Here is a tiny trained network, its code and every weight. The questions are about switching its units off for an input and a class, where a switched-off unit gives its printed mean instead of its output.

import numpy as np


def w(rows, s, z=0):
    codes = np.array(rows[::2]) - 128.0
    scale = np.full(codes.shape[1], s)
    scale[-1] = z or s
    return codes * scale


def norm(h):
    return h / np.sqrt((h * h).mean(-1, keepdims=True) + 1e-5)


def f(y):
    return y / 2 * (1 + np.tanh(0.7978845608 * (y + 0.044715 * y**3)))


def log_softmax(a):
    a = a - a.max(-1, keepdims=True)
    return a - np.log(np.exp(a).sum(-1, keepdims=True))


def net(x, mask):
    res = np.array(x, float).reshape(1, 7) / 4 @ E
    u = 0
    for l in range(2):
        y = f(norm(res) @ A[l][:, :-1].T + A[l][:, -1])
        res = res + np.where(mask[u : u + 7], y, B[l][:, -1]) @ B[l][:, :-1]
        u += 7
    return log_softmax(norm(res)[-1] @ U[:, :-1].T + U[:, -1])


A, B = {}, {}
E = w([
[131,130,131,127,131,129,132,129,133,126],'x0',
[195,253,120,142,126,133,115,135,153,108],'x1',
[138,134,82,64,125,195,192,114,162,146],'x2',
[72,141,125,138,91,120,129,145,185,105],'x3',
[94,136,91,174,164,169,138,155,90,88],'x4',
[138,112,60,152,97,111,101,132,153,187],'x5',
[182,85,109,110,80,139,131,144,127,55],'x6',
],0.0055)
A[0] = w([
[110,124,192,195,114,47,82,147,92,92,92],'L0N1',
[114,50,132,134,121,117,160,84,59,170,91],'L0N2',
[78,179,245,32,147,122,178,108,64,34,3],'L0N3',
[150,134,198,40,55,36,128,30,144,142,53],'L0N4',
[189,75,94,120,86,114,119,167,154,44,62],'L0N5',
[215,126,122,79,180,143,103,93,43,155,74],'L0N6',
[23,149,158,153,49,114,159,167,254,81,50],'L0N7',
],0.0053,0.003)
B[0] = w([
[134,109,136,135,109,107,188,35,157,120,243],'L0N1',
[136,181,122,90,154,106,84,163,164,90,206],'L0N2',
[130,112,2,155,63,110,69,124,113,213,243],'L0N3',
[151,97,122,191,193,222,163,173,190,143,236],'L0N4',
[105,142,185,123,67,165,125,142,57,191,205],'L0N5',
[142,136,124,109,162,59,148,169,117,91,198],'L0N6',
[201,123,116,93,202,59,166,183,57,135,254],'L0N7',
],0.0096,0.0021)
A[1] = w([
[189,253,164,144,108,143,106,104,128,112,56],'L1N1',
[55,30,159,86,147,126,126,137,119,140,6],'L1N2',
[61,140,91,225,165,189,162,162,56,48,4],'L1N3',
[107,149,62,12,132,195,252,65,136,139,44],'L1N4',
[86,91,64,148,133,141,138,113,104,97,48],'L1N5',
[162,91,173,103,81,178,158,101,137,107,240],'L1N6',
[42,195,172,129,184,107,162,111,139,231,42],'L1N7',
],0.0061,0.0016)
B[1] = w([
[63,99,106,65,151,137,100,133,168,95,234],'L1N1',
[135,247,104,77,134,168,98,139,181,64,191],'L1N2',
[171,109,166,141,143,162,164,127,186,177,177],'L1N3',
[112,106,176,176,113,63,109,78,124,115,255],'L1N4',
[156,125,96,117,136,112,111,135,172,144,149],'L1N5',
[83,163,137,162,160,150,128,118,97,136,183],'L1N6',
[142,109,143,127,69,180,134,157,65,94,231],'L1N7',
],0.011,0.0029)
U = w([
[69,169,108,28,163,144,65,137,212,32,127],'0',
[81,92,193,186,107,33,142,5,127,103,154],'1',
[177,93,144,177,173,222,180,156,210,179,90],'2',
[120,105,24,122,65,98,82,129,105,196,253],'3',
[179,120,133,67,192,35,177,208,41,93,122],'4',
[79,130,187,117,49,228,122,165,2,106,39],'5',
],0.0089,0.0031)

Each question gives the input, the list of numbers given to net, and the class t.
The units are the neurons (one row each of A and B). Each row of codes is followed by its name. A weight is (code - 128) times the scale printed after its matrix; where a second scale follows, it is the last column's (A, B and U).
mask holds one flag per neuron, layer by layer. A switched-off neuron (its flag False) gives its mean, the last column of its row in B, instead of its output. The means were averaged over made-up inputs and are rounded, as every weight is.
A unit's drop is (log p(t) with every unit on - log p(t) with that unit switched off) / (log p(t) with every unit on - log p(t) with every unit switched off).
The circuit of an input: a set's keep is (log p(t) with only the set's units on - log p(t) with every unit switched off) / (log p(t) with every unit on - log p(t) with every unit switched off). Starting from the 12 units with the biggest drops (on a tie, the unit counted first), units are removed one at a time, each time the one whose removal leaves the highest keep (on an exact tie, the one counted first), for as long as the keep stays at least 0.8.
units of the circuit, in order: the units of the circuit, biggest drop first
most important unit: the unit with the biggest drop
k most important neurons: the k neurons with the biggest drops, biggest first
k most important neurons of layer l: the k neurons of layer l with the biggest drops, biggest first
input [4,-5,2,8,7,6,6], class 4: units of the circuit, in order	L0N7
input [5,3,-2,5,6,-1,1], class 2: 2 most important neurons	L1N3, L0N6
input [3,5,-1,-3,-3,-4,6], class 5: 3 most important neurons of layer 0	L0N5, L0N2, L0N3
input [-5,-6,1,-7,-3,-7,5], class 3: 3 most important neurons	L0N3, L0N7, L1N1
input [4,-3,7,1,6,-4,2], class 1: 2 most important neurons	L1N4, L0N4
input [2,4,8,-7,7,-4,8], class 1: 2 most important neurons of layer 1	L1N4, L1N7
input [7,-5,3,-5,5,5,-2], class 0: units of the circuit, in order	L0N3, L0N2
input [-1,-2,-4,5,-4,4,8], class 5: 2 most important neurons of layer 0	L0N5, L0N3
input [5,-8,5,4,4,7,6], class 0: units of the circuit, in order	L1N2, L0N3
input [2,7,-1,3,3,6,-8], class 5: 3 most important neurons of layer 0	L0N2, L0N3, L0N6
input [-3,-4,-6,-4,-5,0,-7], class 5: 2 most important neurons	L1N7, L1N4
input [-2,1,-4,0,-1,2,5], class 5: 2 most important neurons of layer 1	L1N4, L1N6
input [7,6,-5,1,-8,-6,-1], class 2: 2 most important neurons of layer 1	L1N4, L1N2
input [2,-4,6,8,-6,3,3], class 4: 3 most important neurons of layer 0	L0N7, L0N1, L0N3
input [-7,-5,0,1,8,0,5], class 2: most important unit	L1N3
input [-1,3,8,-5,8,6,6], class 1: 4 most important neurons	L1N4, L0N4, L0N3, L0N7
input [-4,-4,2,1,1,3,4], class 0: 3 most important neurons	L1N2, L0N3, L1N7
input [-4,8,-6,-1,7,8,1], class 0: 2 most important neurons of layer 0	L0N3, L0N4
input [4,-7,8,-7,1,-8,-1], class 1: 2 most important neurons of layer 1	L1N4, L1N1
input [5,-1,-2,-6,-3,-5,8], class 5: 2 most important neurons of layer 0	L0N5, L0N7
input [7,8,-5,-1,6,-1,-7], class 0: 3 most important neurons	L1N1, L0N4, L0N5
input [8,-5,-2,-1,6,2,-5], class 2: units of the circuit, in order	L1N3
input [7,-8,4,5,7,3,7], class 0: 2 most important neurons of layer 0	L0N4, L0N3
input [4,0,8,1,8,4,-3], class 1: 2 most important neurons of layer 0	L0N4, L0N3
input [5,-7,0,5,1,-6,2], class 0: 2 most important neurons of layer 0	L0N6, L0N2
input [1,-1,5,0,0,5,-6], class 5: 2 most important neurons of layer 0	L0N1, L0N3
input [-7,-6,8,-2,2,7,-4], class 1: 2 most important neurons	L1N4, L0N3
input [8,5,3,-4,6,0,-7], class 5: 3 most important neurons	L1N7, L0N4, L0N2
input [5,1,-4,-2,-6,4,4], class 2: most important neuron	L0N4
input [1,-8,-8,-3,0,-3,3], class 0: 3 most important neurons	L1N2, L0N2, L1N4
